1: [ 14   2 -13   4 -29  11  -4  -2   8  -5 -33  -6  10   4   4  23   0   2
  10  -1   6  -8   8  -5  10 -17   7   7 -11   2 -29  12]
2: [ -6  10   5  14  -5 -15   2  -4   2  15  10  10  -3  13  -9 -29   5  -9
  -3 -20   3  -9   6  15   0   8   2 -14  -8 -17  33   7]
3: [-10  -3  -9 -12 -10  -9  -6  -2   7  11 -52  -1   0  27  15  18 -10   3
  12   4 -14 -13  16 -11   3 -21   8  16 -17 -27 -14  11]
4: [ -7 -13  13  18   5   6  13   7  -5  -8  35  -5   3 -14  -1 -10   3 -12
  -2  -9   8   4  -8   2   4  -2   3  -8   1   8  -7  -4]
5: [  2 -11  -3   7   7   4  19  -8   8   4  29  -6  13 -11  -9   4   8  -4
  15 -21  15  15 -10   8  -9 -28   4  -2  -6  23  -8  -6]
6: [ -4 -10  -2   5 -24   3 -11  13   4  -2   5 -18   0  10  13  13  -4  -4
 -11   7 -15  -5   6   7  -3 -10  21   0 -10 -12   3   2]
1 4 3 2
7: [-10  13   1  -6   0   0  -9  -5  12   0 -17 -27  -2  13   6  13  -4   2
  13  19  -5  -2  24 -10   9  -6   4   8   2  -6  10  -8]
6 3 1 2
8: [  3   9  -2  -5  -6  -7  -8   1   1  11 -29  -9  -4   0  16  19   7   8
   7   8  -6 -10   8 -19  12   5  -2   2  -6 -15   6  13]
7 3 1 6
9: [  4  -7 -12   2 -13  16   3   0  -5   4 -13   3   3  -5 -15  31 -15  -6
  12 -12   7 -10 -28  14 -11 -17 -10   0 -11  24 -32 -10]
1 5 4 6
10: [ -9   2   1   6   2 -24  -7  -6   5   6  19 -16   7   8   9   7  -1  11
  -3   0  -4  11  19 -10   8  -3  10  -8  16 -10  10   2]
7 6 8 4
11: [-13  -9   0   5 -15  14 -11   6   9 -11  11 -15   3   1   3   9  -1  -9
   9   1   6  13 -11   8   1 -20   9  -1   5  28  -2 -11]
5 4 6 9
12: [ -5  16 -10   0  11  -4  -6 -10  -3 -11 -46 -18   1  -1 -18  10   5  -6
  18  -9  11   3   6   2   6  -3 -19   4  12   4 -30  -1]
1 7 8 9
13: [ -3  -1  -9 -14  -9  -1  -9 -12  -1   7 -30 -15   8   4   9   1   2  13
  -1   0 -20  -8  14   3   5  -1  -8   5  -5 -22   9   0]
8 7 3 6
14: [ -3   4 -10   7 -11 -13  -1  -5  16  -7 -56  -8  -5  15  -6  11  -9   9
  16  -4   3  -3  19   3   5 -16   0  11   3  10  -4   8]
1 12 3 7
15: [ -1  16  -9  -5 -14   9   2  -2   8  11 -24  -1   3  12   1   1   6   3
  -2   0   3   1  16 -12  -6 -10  -4  -1   0  -9 -13   2]
8 13 1 7
16: [  3   8  -7  12 -11   3   1   4   5  10 -42   9 -15   8  -9  29   2 -10
  22 -18  28  -5 -13  13  -7 -28  -3   8   5  12 -38  -3]
9 1 12 14
17: [ -2  -5   4  10 -23   5   4  -4  16   6  33   5  -8   4  16  17 -14  -3
 -14 -14   0   1 -12 -13  15 -11  13  -3  11  12  -4 -26]
11 4 6 10
18: [-10 -16   6  13  -2 -17  20   6   6   8  36   6   4   3  15 -17  12 -14
  10 -28   6  13  -7  13  11  -5   7 -15   8  -8  -4   0]
4 5 2 10
19: [  0  -4  -1   3 -13   4   2  -8  15   0  16  -4   2  -1   7  13 -16 -13
   0   3   3  -6   3   0  -4 -21   9  -1  -7 -10   7  -2]
6 11 17 10
20: [ -8 -11   9   6  -8  13 -13  -5   7   7  24 -12  10 -12  12  30 -21   3
  -7  18 -20  18  -8  -8 -11   2  19 -11   0   7  10  -8]
19 6 11 17
21: [ 10   1 -21   1 -32  -4  -2  13   2  11 -23  10  -2   4  11  22   2  -4
  -1   5  -8   8   1   6   9   1  13   6   0  -8 -26   1]
1 15 6 8
22: [  7   3 -15  -2  -3  -8  15   5  -4   9   3 -18   2  16   2 -14   0  -6
  -5   2  -7   7   8   0   2  -2  -1   0  -1 -24   1   5]
15 10 13 6
23: [-16  -4   1  -4 -30  -1  -3  -1   9   5 -11  -2   1  -4   7  27  -9  -6
  12 -15  -9  -5  -3  19   4 -19   9  10  -9  -4  10   1]
19 6 11 21
24: [  0   5  -9   8   5 -19   7 -10   2  16 -25 -15  -4  13  -6   6  -6   1
  10  -8  24  -1   1  -6  -1 -22 -17 -18   9   3 -30   8]
12 15 16 14
25: [  4  12   0   1  -7  10 -11   0  11  -5  -7  -6  -5   4   5   9  -4   2
 -14 -10  -1   3  -5   2   6 -12   4 -10   0 -13   0   0]
19 15 6 22
26: [ -4  -4  -1  21  -2   2  19 -12  12  -6  15  11  -3   5   3  -1  -1 -10
  -5 -19  20  29  -7  20  -1 -18   1  -2  21  26  -1  -3]
5 11 4 18
27: [  0  -2  -1  17 -22 -22   2  14   1  -5  28  -3   2  -3  24  -7 -14   6
   5 -30  23  12  -9  13   2 -10  13   1   2 -14 -19 -12]
18 4 17 19
28: [-14  -2  -3  -7  20   9 -14 -13   1 -17 -28  -5   0  16 -19  23 -12   1
  -8  12 -22  13  13 -12  -8 -15  22  -1 -13  33  28   7]
7 14 25 11
29: [  3  14   8   6   8 -13   0  -6   1   4  26  -7  -3   0  -2 -32   3  10
 -17  13  -7   7  11  -8  -1   7  -3  -3  -2 -34  28   2]
22 2 10 25
30: [  7   0 -10  -3 -10  15   9   6   1  -6 -22   2   0  12   3  22  -7 -11
  20 -15  12  -7 -17  -3  -2 -24  -3   9  13   9 -40  10]
16 9 1 24
31: [  6   0   6  21   5  -1  10   1   6  -6  17  -9   5   8  -7   3   7 -15
   6 -21  10  16  -1   6   4 -17  -6  -8   3  24  -9  -5]
5 26 4 11
32: [  6   4   5 -16  -9 -15 -11   1  -1   2 -31  -3  -3  11  -6  16  -5   1
   1 -10  -4 -15   9  -7  -4  11  -4  13 -10 -20  -4   6]
8 13 15 3
33: [-10   3  -1  -6  -1  -6  -2 -15  16   9 -63 -11   0   2 -12  22   3   2
  12  -1  12 -13  21 -12   5 -11   5  -2 -12   3 -26  17]
14 1 12 3
34: [  8   2  -6   5   4  -5   2   2   6   5 -43  -5  -1  14  -3  11   2  -1
  18  -9  22 -11   7  -7  -4  -3 -11  -1   5  -5 -40  12]
24 12 33 30
35: [ 11 -12  -4  17 -22 -12   9   6  -1  -5  20 -14  -3  -6  14  22  -3 -16
  18 -30  37  12   0  -2  12 -26  12  -5   4   9 -39  -4]
27 31 5 30
36: [  2  -3  -7   3 -10  22   4   2   1  -1 -19  17   7  -2   5  28  -8 -10
  11   6  13   0  -5   2  -7 -28   2   8  -8  30 -32   5]
30 9 1 16
37: [  1 -10  -1  -4  -9   6  -8  -8   3  -2  -3 -14  -6   2   8  20  -5   1
  12 -11   0  -2  12   9 -10 -18   4  -3  -6  16  -8  -9]
11 19 23 25
38: [ -2   9  -7  -1  11 -15   3  -4   1   3 -59  -3   4  25 -10  14  11  -5
  19 -27  25 -13  -8  -8  -6  -7 -14   1  12  -8 -22   5]
34 12 24 16
39: [ -7   9   4   4  -4 -19  -4 -11  13  -7  -9  11  -7  21  -5  -3  -1   1
  -6  -8   7  -7  20  11  -7 -11  -1   1  -3 -13  12   8]
25 2 15 32
40: [  4  -2  -2   0 -28   9  -5  -2   7  -2 -15  -8   0   8   8  21  -6   4
   2  10  -5  -3   0   3  -2 -10  11   3  -7  14   3   3]
37 6 23 1
41: [  1  -4  -2  15   1   7   6   0  -4  -7  41  -1  -2   4   0   2   0 -11
 -13 -12  16  12  -9  10  -1 -11   5   2   9  32  -9 -13]
31 4 26 5
42: [ -3   2  -1   7 -11  -6   8   9  11   6  37  -6   9   2  -1  15 -10 -14
   0 -28  25   5  -9  11   9 -24  21 -10   8  22 -25  -6]
41 35 31 5
43: [ -3 -17  -6   5 -12 -11  -1   1   8  11   7 -10  -3  11  12   3   3  -4
  -8  -8  -3   9  21 -15   4  -5   9  -4  -3 -32   0  17]
22 10 6 19
44: [-17  -6   3  20  -1  -3  -4 -12   1  -9  38 -17   4  17  -4 -24   8   2
   6   3  17  14  16  -7  10 -11   6   5  12  -8 -21 -10]
4 10 31 41
45: [  5  -4   4  15 -10 -10  14   2  13 -12  36  -3  -1  13   9   2  -5 -13
  -1 -17  17   3   2   8  -2 -17  11  -5  11 -10 -24   1]
27 42 18 31
46: [ -8   3  16  13  10   6   5  -4  15 -15   7  -1  -7   0  11  -2  -2   1
   1 -14  23   6   2  12  -7 -24   4  -8   9  35  15   1]
26 31 11 41
47: [  1  -3  -5  17  -5  -4   8   2  18  -4 -11   5   7   9   5  30  -2 -15
  12 -22  34  14  -4   9  12 -15  -2  -4  14  26 -58   1]
30 35 16 36
48: [ -1  10 -10 -16  -8 -17 -10  -2  -6   4 -39  -4  10  16   1  13  -5   1
   1   6  10 -14  13 -15   6  -4 -12  12  -8 -17  -8  19]
32 8 3 15
49: [ 14   3 -16   9 -13   2   6  14   2   1  27   1   1   2   4   2 -20 -14
   4 -39  10  13 -20   5  10 -11 -12 -13   7  -8 -40  -3]
45 27 42 35
50: [  2   2  -9   9  -9   6  13   4  -4   0 -16   8   0  12  -3  19   6   2
   9 -12  22  -8 -12   2   8  -9  -6 -10  17   9 -31   9]
30 34 24 16
51: [-15  -9  -3  20   4   6   9  -4  12 -14  45  -5   2  11  -5   0  -7  -9
   3 -14  33  25   8  -7   9 -24   4  -8  28  38 -20  -9]
41 26 31 42
52: [ -3  -2  -6  11   3  -4   5   4   5  -5   8   2  -2  -5   7   8  -1   0
   5 -10   7  11  -5   1   4 -19   6 -14   0  16 -19  -4]
31 11 37 5
53: [ 12   7  -1  -8  -9  18  -8   3   2   0 -21  11   4 -19   7  24  -2  13
  -9  14 -17  -6  -5  -2   2   8  -1   2 -11   8  -4  -1]
40 8 25 21
54: [ -3  11 -17 -18 -22  -5  -9  11   5   8 -22  -9  -1   5  13  11   2   7
   0  -5  -2 -12   4   6  -3 -12   1   1  -9 -15  -2   6]
15 13 8 32
55: [ -8  -2  -6  10  -7  -7   4   2  18  -2  43  -7  -4  18  10 -14  -6  -1
   8 -22  21  29   2 -11   4  -7  -7 -11  17   0 -25  -3]
45 44 51 18
56: [ -3  -1   1 -10 -16   7   1 -12   4   2   4  -4   3  11   9  22 -12  -5
  -7   0  -8   1  -3  -1  -2 -15   7  -5 -17  -5   7   1]
19 40 25 6
57: [  1   1 -17   6 -29  -5  -1   4  -8  -2 -20  -4  -2   5   1  18   1  -2
   9 -16  26  -2   2   8   0   1  -3   1   4 -12 -42   5]
50 34 1 21
58: [ -1   4   1  -9 -29  -6 -11   2   1  10 -28 -12  -8 -10   2  11   2  -3
   2  -4 -17 -12  -9  14  -5  14 -12  -4  -7 -32   2   8]
54 32 13 8
59: [ -2  -1 -13   4   9 -10   1   0  -1  13 -28 -13   0  17  -4  10   6   1
  20 -11  39   4  14   0  -2 -13   7   2   7   4 -40   7]
34 24 57 50
60: [ -7   0  -2   4  -2 -11   2   1   5  -5   8 -18 -14   5  -1   9 -12   1
   0  -5  13   3 -10   0   7 -23   1  -9  10 -13   2 -11]
25 19 52 10
61: [  2 -12 -13   9 -16  15  15   7  -2  -2  34   1   3  -2   9   9  -7  -9
   0  -9  30  14  -8  -1   0   2  11  -7  17  17 -31  -8]
41 42 52 45
62: [ -8  -7 -15 -14  12   2  13   1   9   3 -14   4  -2  17  -2  27  -2  -6
  10 -16  16   1   2   4  -6 -22  -9   6   5  26 -28   2]
30 50 36 59
63: [  2   2  -1 -12  -6  28  -7  25  -7   1 -28  -4   3  -8 -13  21  -2   8
   4  16 -16   1 -12   8  -6  -4  -7   3  -7  28  -2   5]
53 40 36 9
64: [ -1  -6   2  -7 -12   4  15   2   7  -1  22   6   1  -7  -2  16  -3  -5
   8 -10  20   8  -4   7  -7 -17   2   2   7  13 -23  -3]
52 61 5 42
65: [  6  -9   0   8  -2  -7  -1   0   6   4  18  -8   4  10  18   2  -5  -6
  -2   2  13  16   8  -5   1 -19  -6  -6   2  -4 -16   0]
52 45 19 60
66: [ -1   6 -11 -11  -5  -2   3   3   4  -2 -29  -3  -4  18   1   5   0  14
  12  -1  -3  -9  21  -4  -7   3  -9  21  -6 -15   5   4]
32 13 15 48
67: [ -5  -6  -6   0   4   1   9   8  12  -2 -15 -12   0   0  -3  16   0  -9
  10 -23  23   8  -3  10   3 -15   0   9   8  24 -16  -7]
62 52 64 31
68: [  5  -2  -8   7  21  -6   1 -10   2   4 -23  -7 -11  16  -5  -9  -8   4
   6   2  28  -2  17  -8  -1  -6   4   2   9  -5 -13  13]
59 24 34 15
69: [  0   2   0 -10   2  -4  -7  -5   4   1 -56  -6   5   0 -13  28  -8  -7
   8   0   0 -13   7  -1 -12   0 -10  -8   0  16  -4   3]
33 14 12 32
70: [ -2  10  -7  -9  -9  12 -15   1   7  -3 -29  -2   8   5  -1  12   0  14
  15  11  -1  -1  -5   2  -5 -16  13   3  -7  -5   3  -1]
40 54 15 25
71: [  4   0   3   8   2  -9  -1   2  -4  12  -8   2  -7   7   5   1  -4  -5
   6 -17  23  -1  -5   2  10  -2 -11  -6   3   4 -25  13]
50 24 52 34
72: [  0  -9 -11   1 -22   9   5   7  -8  -4  25 -11  -9  -6  15  21  -7  18
  -6   8 -22  -1  -1   2  -7 -11  10   4  -6  -1  -6  -1]
6 56 40 19
73: [ -5  -5  -4   5 -14   8  12  -4   7  -5  12   6  -6   2   2  13  -9  -8
   4 -25  25   9 -11  -1 -15  -7   5   8  10  26 -26   5]
64 61 67 52
74: [  9  -3   3  13 -13  -2 -10  -6  16   2   6 -13  14  10   7  22   9  -8
  -1   2   8  26   6  -1  -7 -29  11  -4   3   1 -17   8]
65 52 19 37
75: [  4  -2   3   9   5 -10   3   1  -1   2  16  -2  -6  -8   3 -28  11   1
  -9  -1  -2   1   5   1   7  12  -2  -2  -2 -24   9   4]
29 22 2 43
76: [  7   2 -10  11 -23   8   9   6  12 -15  32   1  13  -6  16   8   2 -13
  10 -11  21  17  -5   1   4 -10  17   6   7  25 -31 -10]
61 64 42 73
77: [ -1   5  11   3  15 -17   7  -2   1   4  24   1 -11  -6 -22 -14 -10   0
  12 -15  11   4 -21  -5  -3   3  -8   2  14   9  -7   8]
4 71 31 52
78: [ -2  -9  -9  13 -24  15   5  12  15  -7  40  -6   2 -11  10  11   1  -5
   0 -17  13   7 -13  -4   9 -21  14  -8  12  26 -20  -8]
76 61 42 41
79: [ -1  -6   7   5  11  -1  10 -12   7  12 -42 -13  -5  20 -17  26  -2   8
   7  -3  25  -4  14 -14 -13 -23   5   1  13  24 -24   5]
59 24 34 33
80: [ -1 -12  -2   0  -2   0  11  -1   7   5 -14   4   3  -1  15  14   1  -9
   6 -16   7 -13 -24  18  10 -26  12   6   9   2   0   4]
23 67 52 50
81: [-10 -11  -7   6 -16   4  -1   3  15   0  23 -10   8  10  14  27  16 -12
  -9   1  -9  20 -14   5  -9 -13   4  -7  -2  12  -6 -20]
11 74 52 56
82: [ 15   7  -7  22 -13   9  13   9  19  -4  53 -13   4   7   6  17  -8   0
  -2 -17  12  28  -7 -16   1 -10  16  -7  17  35 -40   3]
78 76 61 42
83: [  0   4  -6 -10  -2  -3  -5  -9   0   7 -44   2   1   7  -6  23  11   3
  13   9 -13 -13   7   2  13  -4  -3  11 -11 -22   3   5]
8 13 32 66
84: [ -6  -6  -8  14 -15  18  -1   1   9  -4  39  -2   1   6   4  16  -2  -4
 -11  -2   5  15  -5   6   1 -27  17  -4  -1  20 -10 -12]
78 41 11 81
85: [ -3   0 -23   3 -22  13  13   1   3   7 -54   3  14  16  -9  59  -9   3
  25 -22  42  10   3   1  -7 -44  -7  -3   6  30 -63 -11]
16 47 30 36
86: [  1  -1   1   0   2   4   1   3   0  -7  -4  17  -6   5  -5  19  -6  -3
  27 -11   8   1 -13   3   4 -11  -5  -8   1  16 -10  -5]
52 50 64 67
87: [-10   1   0   4  10   0 -10   3   1  -3 -10  12  -9  -4  -1  -1   2 -11
  15  -4   3  -9 -11   2  -2 -11   1 -14  -8   8  -9   7]
86 52 71 25
88: [  1  -1  -1  -7  -9   9  11   1  -5   4 -13   2  -1 -10   6  26  -3  -5
  15  -9  18  -4  -8  -2 -13 -27   6  -7  -9  36 -31   4]
36 9 62 30
89: [-13   3  13   2 -11  31  -2 -11   8  -8 -14 -15  -1  12  -7  27  -1 -10
   4 -10 -26   5 -10  -4  -2 -23   4  -1 -14   0   6  -4]
56 40 25 23
90: [  8  -6   4   9   8   7  11  12   4   7  14   2   3  -9  -1  -5   3  -5
   2  -6   2  -1 -16  -3   4   6   2  -5  -9  -1   5  -7]
4 75 52 87
91: [-16   3   0  13 -21   3   4  -4  11  -2  12  -5  -8   9   9  26 -10  -3
  -5  -2   2  11   0  -5  -5 -25  16  -3  13  12  -3   2]
84 19 11 52
92: [ -2   2  -2   7  -1   5   1   3  13   2   4  12  -4  -3   1   8   1  -5
   5 -24   7   6 -19  12   8  -8  -4  -9  14  14 -21  -9]
52 86 64 67
93: [ -1   1   2   2 -15   6  -2  -8  19  13 -31  -1   3   8  -6  45  -2   6
   4   9  -6  -2 -14   2 -10 -22   0   9  -6  19  -8  -7]
40 70 36 69
94: [ -7  -1 -15   2 -14 -13 -21  -8   6  12 -42 -28  10  12   3  24  -8  19
   5  13 -12 -14   6 -12   5 -14   5   2  -2 -16 -10  -6]
13 3 8 83
95: [  6   6   1  18   4   1   3  -3  10   2  45  -5   3  -7   0 -11  -7 -10
  -1   2  12  17  -8  -6   0  -8  13  -5  14  20 -10 -14]
41 4 84 31
96: [  3   3 -16  -4   6 -29  10 -15   1   7 -44   0 -13  18   1  -4  -8   2
  16   1  12 -10  21  -5  -6 -11 -13   5   1 -10 -23  10]
34 68 24 48
97: [ -6  -1  -9   3   9  -4   0   4   1  10 -44  -4   0  12 -17  19   6  -2
  23  -5  33  -3   5 -15 -11 -11   0   5   6  28 -41   0]
59 79 34 16
98: [  2   4  -3  18  -1 -20  13   8  15  -6  18  -9   1  25   3  -8  -4  -8
   9 -40  20  -4  -2   8   6  -5   7  -8  23 -14 -19  -7]
45 27 55 18
99: [ -8  -8   8  13 -10   3  -5   6   6   2  37   0  -3   7  10   5 -10  -5
  -8 -23  11   5   0  -9  -3 -17   9  -9  19  -3 -29  -9]
45 55 65 17
100: [  4  -3  -8   4  -7  26  -2   5  10  -6  16 -12  -8   8   3  20 -16  -8
  10   0  19   9   7  -8  -1 -23   6  -2  14  21  -7  -2]
11 91 84 64
101: [ -7   6   9 -16  21 -12  -2 -10  -3   5  -9  -2  -2   8   0 -29  -8   1
 -13  13 -14 -13  15 -10  -2  21  -3   2  15 -25  21  14]
29 75 22 13
102: [ -1  -1   2 -14  10  -9  -3 -11  -4   0 -44  -1   1   4 -14   9   9  -4
   0  21  -1 -19  -1  -9   4  -3 -12   1   4  -7  -4  -1]
83 69 48 32
103: [ -5   0 -10  -5 -18  33   5 -10   9  -1 -39   0  -5   4   0  51  -8  -2
   6   0  -8 -15   4   4  -1 -13   0   1  -3  12 -21   4]
93 1 36 40
104: [  6  -2 -20  -1   1   2  -7  -4 -11   9 -29  -4   1  16  -9  -3  -5   8
  12   5  22 -10  11 -15   1   3  -4  11   2 -17 -16  25]
68 48 34 66
105: [ -3  -3   5   9   1  -9   3  -1   3   8  19   1  -8  10  -1 -22   6  -1
  -6  -1  -6   2  16 -14 -13  -6  11  -7  11 -18  28  -2]
29 75 10 2
106: [ -5 -16 -10  -2 -23  12   3   6   3  -2 -37  -9   2  10   5  44 -10  -4
  19  -7  22   3  11  -4   2 -34  10   9   8  29 -50  -6]
85 36 30 88
107: [  5   6  -1   4 -14   7  10  -5   8  -3 -16 -16  -2  21   5  15  -8  16
  -4  -2  -4   4  14  -1  -2  -2   0  -2 -10 -11 -27  12]
15 1 25 40
108: [ 11  -4  -1 -11 -11  17   0  -3   9   8 -37  -6  10   5  -5  29 -10   8
   5   5 -15  -5  -4  -6 -14 -13   0  18 -11  12 -11   6]
93 40 103 70
109: [ 11   3   6   4   1 -16   1 -12  -1   4   7   8   5  -2   8 -18   3   9
  -8   0   5   3   7  -1  -1   4   0  -3   2  -2 -14   1]
75 65 71 90
110: [  5   0   3   2  10 -19   3 -14   8  11 -28 -10   4  15   2  -8  -4  12
   6  15  16 -10  25  -5  -3  -4 -14   0   7  -6   1  27]
68 96 104 48
111: [-11   1  14  -5  20   1 -13  -7   9 -13  16   0  -6   3  12 -23   3   8
 -16  15 -24 -17  -3 -15  -1  13   3 -13   1 -22  59   1]
29 101 105 75
112: [ -7  -2  -1  -3  17  -7  -7 -18   3  -8   4  13  -8  17  -6 -26  10  10
   3  18  -4  -1  25  -8 -13  10   9  10  14 -17  42   2]
105 101 29 111
113: [  7   0 -15  -3 -19 -11 -15  -9 -11  -7 -27  -8   1   4   3   5 -10   7
   5   4  -7  -8  19 -12   5  -2 -19   2 -10 -18 -18   2]
48 13 32 66
114: [  5  -1  -5   3 -14 -11  -3  -1   9   9   4 -10  -8  10  11   6  -3   5
  -8   6   6   5  10 -15  -3   4  11   0   7 -25   6   7]
43 10 22 25
115: [ 15  -3   0  12   5   7  10  19 -13   6 -49  23  -1   5 -10  10   7 -10
   5 -11  15  -9 -24  13   8  11 -15  -5   9 -13 -19  -3]
50 34 71 38
116: [  6  -3 -15   6   1 -17   1  -5  -2  -4  12  -2  -3   7  -3  -4  -2  -5
   8 -12  20   9 -15  -9  -9  -9   3  -9  19   0 -17  -4]
52 60 65 71
117: [ 15   1  -4  -3  -6  21   2   3   1   9 -14  -7   8   7   6  31 -12  -2
   0  17  -6   4  -2  -2   4 -18   1   1  -8  18  -6  -4]
40 108 93 56
